Each row is followed by its class number.
[-30  13  31  -7  13  61 -11  34  14  20  21  -8 -20 -25  17  -2 -19 -14
 -69   1 -23 -17 -10 -22  23  -8 -17 -16 -27   6  26 -28  31]
11
[ -6 -10  30   0 -13  -4  -1   7   6  11   9   3 -25  16  -8 -47 -20   1
 -13   5  -7 -16 -33  20   1 -11 -17  14 -10  17   9  13   0]
2
[ 16  15  56   8   6 -13 -32  12   9 -15  -8  13 -23 -17 -26  30 -51  23
  23 -25  16 -19 -31 -16 -18  -2 -22  39 -38  -5   7  21 -44]
0
[-32 -47 -33 -18 -27 -25  20   2 -18  17 -72 -28 -23  29  44 -55 -18 -24
  37  46 -27  14  30  72 -49  -9  -6  12  11 -24   5  53 -34]
6
[-54  -3  -6  -1  -3 -25 -10  -6 -18 -15 -11  11  13  17 -23  -2 -18   9
  41  -1  13  -1  -7  21 -25  -4  -1  34 -12  -8 -27  26 -35]
10
[-40   1  -9   0  -1 -23  33 -25 -28 -29 -25  12  60   9 -31  24  16  42
  47 -19  25  -9  10   2  -9  -3  47  35  23   5   3  -5  -5]
5
[ -4  43  15  16  17  -5   4 -19 -13 -38   9  10  36  15 -42  80 -15  49
   8 -51  57 -20  14 -41  -2  16  48   4 -21  -2 -12 -42 -24]
2
[-58   8  20 -10   8  -5  -9  -1 -24 -32 -23  15  17   2 -26  22 -18  30
  34 -15  14  -3 -21  11 -12 -14   1  41 -22 -18   1   9 -30]
0
[ 18 -40 -52  19 -18 -32   9 -28  14  23  -6 -15 -27  76  35 -34   3 -19
  -4  14   1  11  66  34 -50  23  26 -42  22  10 -45   0  -3]
3
[ 23  21  45   0   8  63 -16  35  21  19   3 -18 -41 -49  29   0 -44 -17
 -61   4 -20 -12 -12 -30  14  -6 -26 -13 -25  -5  40  -7  20]
6
[ 26 -21   0  -3 -12 -36 -14 -11  11  16 -50   7 -26  34  10  25 -53  36
  75 -15   7 -17  13  37 -44  -5 -23   5   7  -6  -3  -4 -39]
1
[ 14  -3 -19   1  -5   5  13 -25  -7  -1 -43 -19   0  39  24  11  -8  13
  -2   2  14   0  56   9 -37   9  32 -28  19  -5   0 -19  -2]
9
[  3 -47 -10  14 -24 -55  -5   1   4  29  13  12 -21  24 -22 -53   8 -11
  47  13 -10  -1 -22  42  -7  -4 -13  41  14  20 -18  38 -23]
8
[-17   2  22 -10  -8  41  28   4  -7  -1  -9 -22  -9   0  26 -62  17   0
 -54  28  -1   8  -3  -1   0  -6  31  -5  15   5  31   8  25]
0
[ 73  24  14  27   4  -5   9 -15  29  -2 -24 -22 -15  20  21  39 -45  25
 -17 -27  29 -17  56 -32 -48  35  30 -35   9   6  -5 -14 -13]
5
[-53 -41  -7 -24 -23   6  22  11 -22  26 -30  -6  -8  -4  13 -90  33 -20
   5  52 -26  15 -16  46   4 -26  -4  30  24   4  21  43  -2]
9
[  5 -17  -7   4  -7   4   5  -5  11  11  -9 -14 -26  44  31  -6 -23  -3
 -28   3  -3  -4  40  21 -25  11  18 -39 -10   7 -11 -13  -1]
3
[-33  -6 -19  13  14  -2  -8  -4  17  23  30  14   9  -8  -1  26  10  -7
  -6 -26   5 -17  12 -12  13  13   2 -18  -6  10 -26 -27   4]
2
[ 10   6  13  17  -5 -19  -6   3 -10  -6  -6 -11 -12  -5 -21 -19 -17 -13
  15  11   9   6  -7   1 -27   8  14  36 -14 -17  -8  42 -41]
8
[ 19 -35 -29   9 -19  -9  -2  -6  15  29 -14 -20 -53  56  42 -57 -12 -29
  -6  26 -14   9  41  49 -50   8  -5 -40  10   5 -29  14  -8]
1
[ 14  31  23  17  -1   1   0  -5 -15 -30  13 -14  15 -14 -20  -5  -8  -9
 -28   4  23   3   9 -37 -13   8  34  10 -21 -13  -6  14 -15]
3
[114  -9 -15  28 -20 -29   6 -27  23  16 -42 -33 -33  26  34  -8 -36  -9
   9   8  15   0  56 -16 -66  31  28 -15  33 -11  -6  19 -25]
3
[-77  -8 -11 -24  -1   0  33 -12 -29 -17 -25   6  59   1 -10  -2  20  39
  20   1  20  -6   8   7   3 -11  38  26  26   7  14 -10   4]
10
[-80 -15 -26  -8   8  -6   5   4 -14  16 -20  16  23 -24   6   9   4   1
  48   0 -17   0  -3  28   8 -17  -6  17   7 -13  -7   2  -2]
5
[-24  23  10   9   2 -13  -3 -10 -13 -32  16   6  27  13 -34  28  -2  22
   0 -25  40  -8   4 -17  -9   6  34  11 -23  -8 -23  -8 -35]
4
[ 46  -2  43   0 -17  20  12  14  15   8 -18 -22 -36 -24  19 -60  -6 -12
 -37  25  -4   4 -17 -19 -13   2   5  20  17   3  37  37   1]
0
[-57  -9 -14 -19  -1  -5  31 -13 -19  -6 -19  14  46  20 -11   1  24  45
  27 -17  27  -6  16   5   3  -4  39  23  25   9   5 -15  -2]
7
[  3  24  32  11   4   7 -12  12  -1 -14  14   3  -9  10 -26   2 -17   9
 -19 -19  25  -2  -2 -23 -13   8  11  16 -32  -5 -11   8 -24]
7
[-37   3   9  -3  -1 -16 -12   3 -18 -15  -9   7   0  13 -30   5 -18  11
  30  -4   9   1 -19  17 -16  -5   2  39 -19 -15  -5  19 -39]
8
[ 29   2  16  18  16  31 -27  15  39  31  45   0 -39 -18  21   4 -17 -17
 -49 -13  -7 -13   1 -32   9  15 -17 -35 -16  13  -8 -25  22]
0
[  2 -12   1  10   7  17 -18  16  21  32  16  -5 -30 -31  26 -20 -10 -33
 -20   8 -21  -1  -4  -7   5   3 -21 -13  -5  -5  -6   6  13]
0
[  5   7   6   4   3   0  19 -14  10   2  12   0  16  11  -8   6   9  34
  -7 -17  30 -15  14 -24  -4  19  36   3  23  17   7 -18  -2]
8
[  8 -18  -2  -8  -9 -11   0  -4   5   6 -62  -8 -22  25  24  13 -56  20
  40  -4   1 -12  18  31 -42   0  -2   7   8  -5   8  11 -23]
10
[-43  -8 -21  -7  13  17  -7   5  -4  18 -10   9  14 -20  12  15  -5  -2
  18 -13  -8  -5   6   3  10  -7   0   3  -3 -10  -4 -10   8]
7
[-24  -5 -55  10   4 -23  28 -40 -10  -7 -35  -9  37  65  15  45  14  33
  30 -22  34  -6  79   7 -42  18  55 -22  32  -3 -28 -40 -11]
11
[-39 -10   1 -14  -8  31  24  11  -4  13  17 -10  -6  28  17 -70  29  -5
 -59  19   0  10   9  12   9  -3  24 -16   6  16   5  -3  24]
7
[ 44   9  19  27  -9 -17 -17   1   9  -4  22  -4 -29  14 -21 -15 -22 -14
 -14  -2  17   3  -3 -20 -23  15   7  10 -20  -2 -24  22 -27]
3
[-32  -8 -13   2   6  -5  -9   2  10  24   8  13  11  -8  -1  22   3   4
  19 -17  -4 -19   7 -11   6   0 -11   9   5   1  -7 -21   3]
11
[ 21  22  78   0  -6  23 -24  32   5  -5  -3  -6 -47 -25 -18 -25 -51  -7
 -30  11   2 -11 -41 -14  -8  -7 -23  30 -49   0  23  40 -35]
9
[-16   6  15  -2   6  26   8   3  18   8  38  10   1  31  -4   1   8  42
 -49 -24  28 -15  10 -21  17   8  19 -25   9  42  -1 -50  26]
10
[-16   5  18  10 -12 -22   3   2 -21 -11 -21  -9   2  -9 -21 -26  -8 -14
  16  16   5   4 -19  11 -19  -7   4  39 -14 -25  -4  46 -40]
2
[-12 -14  -2  -3 -11 -31  23 -25 -14 -20 -17  13  43   8 -29   3  -2  26
  51 -10  22 -11   0   6  -7  -1  29  44  25   6   2  11 -19]
12
[ -3  12  33   6  -4   1 -26  11  -2   1  11   3 -22   6 -24 -13 -20  -3
 -10   2   5  -4 -19  -3  -6  -5 -21  14 -29  -1  -9  17 -26]
9
[ 86  11  39  28 -10 -20   1  -6  27   0  17  -3 -16   5 -19  10 -20  23
  -1 -23  32 -24   2 -40 -15  20   8  12   4  27   6   5 -11]
6
[-112  -42  -50  -26   -4  -13   25  -16  -36   -6  -59    1   27   53
   15    7   12   21   51   10  -10    7   35   81  -26  -18   29    6
   11  -15   -3   -9  -16]
8
[-61 -17 -35 -10   5  10   3  -3 -20  18 -19  -2  25 -27  12 -10  17 -24
  21  18 -14   5  13  12   8 -10   6   4  11 -16  -7   5   3]
9
[-62 -27 -38 -19  -6  13  17 -14 -12   0 -20  -9   4  61  32 -21  -6   3
 -14  15  -8  10  47  51 -24  -1  19 -36  11  -5 -15 -22   9]
12
[-41  -3  10   9  -3 -35 -14  11  -8   0   4  21  -8  11 -29  -4 -13   8
  42  -8   3   0 -25  28 -11  -8 -20  33 -24  -6 -28  30 -44]
5
[ 46  -1  -8  17 -15  -1  23  -7  11  19  15 -23 -17   9  15 -63  30 -14
 -30  21  21  12  21 -16 -16  20  33 -19  35  16 -13  15   0]
1
[  1   6  32   2  16  50 -33  35  29  33  33   2 -47 -30  15   5 -43 -12
 -45  -8 -27 -19 -24 -11  24  -2 -35 -17 -32   7  18 -20  18]
8
[ -1  10  37  -5  15  24 -29  26  29  23  10  15 -21 -35   3  47 -57  22
   0 -33  -6 -33 -20 -24  20  -2 -47   4 -23   7  18 -25   1]
6
[-47  16  -1   4  -6   7  23  -4 -35 -40  -3 -24  33  -7 -14 -31  21 -21
 -29  24  18  14   7  -4 -14  -4  52  13 -13 -21  -9  30 -20]
4
[-93 -16 -26 -26  -4  30  28  -9 -32 -16 -56 -14  12  41  34  -8  -8   7
 -12  15 -12   3  31  57 -19 -17  29 -21   0 -15  12 -18  12]
2
[ 22  -8  41  -1 -16  -8   5  19  22  24 -11  10 -35  -2  -3 -35 -18  26
   9   0  -2  -8 -31   5  -3 -10 -26  31  19  16  24  19 -12]
5
[-10 -17 -10 -12  -6 -15  -5 -11  12   2 -37   3 -14  45  19  31 -49  36
  29 -22  10 -19  20  31 -29  -1  -4 -14   2   1  -5 -24 -21]
4
[ -3   4   1   3   7  36 -12  20   9  19  20  -8 -21 -27  17 -16  -9 -26
 -29   6 -12  -2   1 -13   7   0 -10 -24  -7  -5  -3 -10  14]
1
[-12 -32   3  -5 -27 -41   7  -7  -7  -1   7   8  13  12 -23 -45   2   1
  29  10   5 -13 -25  24  -7  -8   6  37   5   8  -5  30 -22]
4
[-40 -42 -58  -4 -10 -30  21 -17 -18  14 -49  -4   5  54  23 -16  14   1
  50   6   5  14  48  59 -37   1  35  -2  18 -10 -27  13 -23]
7
[ 31  -3 -47  14  -4 -22  30 -36 -10  -7 -55 -27  24  35  27  14  -2   8
  29  -7  31   7  80  -2 -57  25  62 -14  36 -19 -18   3 -19]
7
[ 16   3   6  10  11   2 -19   7  26  23   8   7 -12 -24   6  37 -35   6
  10 -27   3 -21   9 -25   3  13 -23  -1  -7   6  -4 -14  -5]
6
[-79  -4  27 -22 -11  38  -4  35 -21 -16  14 -12 -16  -2  -1 -64  -7 -28
 -62  36 -28   7 -36  31  12 -29 -18   7 -40  -6  10  27  -3]
4
[-72 -30 -35   1 -13 -28  39 -14 -28  -2   5   3  38  25 -11 -53  51  -9
  19  21  -3  11   8  43  -3  -7  37  15  20   9 -22  23   3]
5
[-12  11  44 -18   9  49 -14  34   5   9 -30   4 -13 -61   8  22 -51   3
  -2 -12 -19 -17 -32 -18  17 -18 -25  29 -23 -17  46   5   3]
7
[-26   0  35 -15   8  70 -25  38  18  27  27  -2 -39 -32  24 -25 -43 -24
 -68  16 -41  -9 -30   1  30 -16 -42 -20 -31   3  25 -13  29]
12
[-21 -17 -18 -11  -5  11   9  -8  -5  -4 -29 -12 -11  44  28   4 -31   8
  -9   4   0  -3  36  25 -29   3  23 -26  -2  -4  -1 -18  -2]
3
[ 25  19  24   6  -4  32  20   2   9   6  15 -20 -11  -2  12 -32  -1   3
 -70   7  17  -7   4 -31   5  12  29 -20  11  15  18 -14  18]
2
[-65 -38  -8 -15 -14   1  21  17  -5  25  13   0 -13  25  12 -70  30  -6
 -22  25 -13   7  -3  45  11 -10  -7   2   5  23  -3  16   3]
6
[ -5  -3  15  -4   6  -6 -17   0   3   6 -41  20  17 -52 -10  53 -40  26
  68 -24   1 -25 -21 -10  -2 -11 -14  47   3 -11  22   5 -13]
10
[-13 -18 -39  -4 -14 -28  26 -33 -14 -14 -63 -20  28  31  23   9  -2  15
  35   4  17  -1  52  23 -49   4  43  -6  32 -20  -6   4 -25]
4
[-85   3 -19  -4   3  -5  16 -13 -46 -37 -24  -3  54   5 -21   2  16   5
  22   8  18   9  12  19 -18  -9  43  26  -7 -19 -17  19 -19]
10
[ -8 -33  -3  -6  -3 -36 -22   1   3  29 -43  23  -3 -38  -2  15 -40  10
  98   1 -20 -13 -29  32  -5 -22 -44  52  10 -13   6  34 -37]
12
[-81  11  26 -29  18  49 -11  21  -4  -9   8  20  21 -28  -4  45 -29  32
 -21 -28  -4 -27 -28  -5  39 -24 -10  -3 -30  -3  26 -51  19]
4
[-78 -31 -41 -14   0  11   1   2 -22  25  -5   2  18 -15  12 -33  35 -34
   6  29 -26  12  13  27  11 -14   0   0   8 -10 -11   4  13]
9
[-41  -9  10 -12   4   8 -15  11   5   8  -5  18  11 -39  -1  32 -21   9
  23 -17  -7 -21 -23   2  20 -18 -15  17 -12  -6  12 -13  -7]
4
[-11 -22 -16   9 -15 -17  18  -8  -8  11  27  -2  11  36  -8 -62  36 -14
 -13  11   4   5  11  19  -2   2  25   1   7  16 -20  14   8]
7
[ 68  21  34  25   8  48 -20  17  39  29  28 -15 -40 -33  22  -2 -41 -15
 -61  -6  -4 -19   2 -50   2  17  -6 -28  -9  14  11 -13  30]
10
[-60 -19  -9 -19 -14 -20  29  -7 -16   7 -20   8  29  18  -6 -24  30  24
  30   9   8  -5   0  18   0 -12  15  37  25   6  13   1 -11]
11
